Below are the code and all the weights of a small trained network. Each question names an input and a class and asks about switching units off, where a switched-off unit gives its printed mean instead of its output.

import numpy as np


def w(rows, s, z=0):
    codes = np.array(rows[::2]) - 128.0
    scale = np.full(codes.shape[1], s)
    scale[-1] = z or s
    return codes * scale


def f(y):
    return y / 2 * (1 + np.tanh(0.7978845608 * (y + 0.044715 * y**3)))


def log_softmax(a):
    a = a - a.max(-1, keepdims=True)
    return a - np.log(np.exp(a).sum(-1, keepdims=True))


def net(x, mask):
    res = np.array(x, float).reshape(1, 4) / 4 @ E
    y = f(res @ A[0][:, :-1].T + A[0][:, -1])
    res = res + np.where(mask, y, B[0][:, -1]) @ B[0][:, :-1]
    return log_softmax(res[-1] @ U[:, :-1].T + U[:, -1])


A, B = {}, {}
E = w([
[125,109,177,216,58,153,32,99,100,25,87,140],'x0',
[97,206,156,136,145,109,179,151,125,77,47,116],'x1',
[90,93,141,108,48,17,97,254,134,196,105,140],'x2',
[37,134,50,92,104,152,163,127,30,124,64,242],'x3',
],0.0077)
A[0] = w([
[126,50,74,73,72,72,86,183,151,225,230,129,97],'neuron 1',
[138,95,177,226,75,107,63,118,145,88,138,99,217],'neuron 2',
[216,208,151,180,240,205,173,37,176,48,131,57,153],'neuron 3',
[116,180,149,118,158,120,173,173,165,74,68,82,42],'neuron 4',
[110,128,139,189,104,130,97,146,130,114,88,109,123],'neuron 5',
[18,127,128,87,46,56,149,236,82,161,43,167,252],'neuron 6',
[21,117,27,77,142,172,177,114,68,140,92,219,248],'neuron 7',
[136,110,170,168,51,113,82,139,169,106,122,130,78],'neuron 8',
[85,132,151,224,111,241,97,45,71,23,74,158,58],'neuron 9',
[85,138,130,232,97,223,105,43,65,2,76,151,41],'neuron 10',
[120,126,205,151,80,108,79,125,149,108,99,112,160],'neuron 11',
[190,75,188,211,114,149,54,86,157,129,161,126,164],'neuron 12',
[42,121,2,58,150,182,186,68,47,164,128,184,166],'neuron 13',
[7,158,118,127,83,102,119,177,83,98,3,158,179],'neuron 14',
[155,154,117,53,249,151,184,120,190,138,171,74,227],'neuron 15',
[136,185,148,142,193,108,200,133,151,126,103,96,213],'neuron 16',
],0.0059,0.002)
B[0] = w([
[198,56,194,171,96,136,123,137,156,162,181,61,206],'neuron 1',
[140,166,85,179,91,167,89,150,82,80,98,86,215],'neuron 2',
[200,89,231,143,136,124,158,121,171,201,229,130,254],'neuron 3',
[93,144,94,114,162,101,138,140,128,105,109,194,151],'neuron 4',
[119,173,100,135,140,126,131,131,105,96,107,133,157],'neuron 5',
[50,154,125,215,198,14,231,217,227,191,100,200,249],'neuron 6',
[111,185,97,98,254,111,178,105,71,71,90,233,230],'neuron 7',
[107,153,101,163,103,150,129,146,103,100,96,119,171],'neuron 8',
[179,113,137,112,107,188,57,122,54,18,130,98,234],'neuron 9',
[164,125,63,127,102,194,73,113,35,26,121,109,237],'neuron 10',
[141,152,100,155,128,112,102,166,100,112,97,140,179],'neuron 11',
[153,110,140,214,60,126,100,155,136,106,111,82,211],'neuron 12',
[155,174,81,59,227,160,136,86,51,47,140,209,217],'neuron 13',
[53,173,100,160,188,79,196,185,161,176,75,204,226],'neuron 14',
[176,133,142,96,205,91,192,94,138,145,163,190,211],'neuron 15',
[121,136,115,100,189,108,153,131,127,116,130,179,169],'neuron 16',
],0.0069,0.0093)
U = w([
[140,76,180,160,123,89,155,155,247,255,183,102,186],'0',
[42,114,98,58,73,162,122,97,160,132,83,79,4],'1',
[20,176,86,159,150,75,150,180,146,125,45,182,85],'2',
[163,97,123,168,23,188,44,138,92,82,121,22,153],'3',
[163,138,113,57,164,168,127,60,68,98,149,166,144],'4',
],0.0076,0.0035)

Each question gives the input, the list of numbers given to net, and the class t.
The units are the neurons (one row each of A and B). Each row of codes is followed by its name. A weight is (code - 128) times the scale printed after its matrix; where a second scale follows, it is the last column's (A, B and U).
mask holds one flag per neuron, in row order. A switched-off neuron (its flag False) gives its mean, the last column of its row in B, instead of its output. The means were averaged over made-up inputs and are rounded, as every weight is.
A unit's drop is (log p(t) with every unit on - log p(t) with that unit switched off) / (log p(t) with every unit on - log p(t) with every unit switched off).
The circuit of an input: a set's keep is (log p(t) with only the set's units on - log p(t) with every unit switched off) / (log p(t) with every unit on - log p(t) with every unit switched off). Starting from the 12 units with the biggest drops (on a tie, the unit counted first), units are removed one at a time, each time the one whose removal leaves the highest keep (on an exact tie, the one counted first), for as long as the keep stays at least 0.8.
units of the circuit, in order: the units of the circuit, biggest drop first
k most important neurons: the k neurons with the biggest drops, biggest first
drop when u is switched off: that unit's drop, to one decimal
input [-2,-7,7,3], class 0: units of the circuit, in order : [neuron 1]
input [1,7,-1,-4], class 0: units of the circuit, in order : [neuron 3; neuron 7]
input [-2,-2,0,-1], class 0: 2 most important neurons : [neuron 10; neuron 9]
input [2,-4,-2,-4], class 3: 2 most important neurons : [neuron 6; neuron 14]
input [3,-3,-1,-7], class 3: 2 most important neurons : [neuron 6; neuron 2]
input [1,-1,-2,-7], class 0: 2 most important neurons : [neuron 10; neuron 3]
input [3,5,-3,6], class 4: 3 most important neurons : [neuron 9; neuron 10; neuron 13]
input [-1,1,3,-4], class 0: 2 most important neurons : [neuron 10; neuron 9]
input [-2,6,-2,0], class 0: 3 most important neurons : [neuron 10; neuron 9; neuron 13]
input [-1,-4,-1,-1], class 0: 2 most important neurons : [neuron 10; neuron 9]
input [1,-3,2,-6], class 3: drop when neuron 3 is switched off : 0.1
input [-8,0,6,1], class 0: drop when neuron 1 is switched off : 1.3
input [-1,1,-1,-3], class 0: drop when neuron 10 is switched off : 0.2
input [-1,-2,-8,-5], class 0: units of the circuit, in order : [neuron 3]
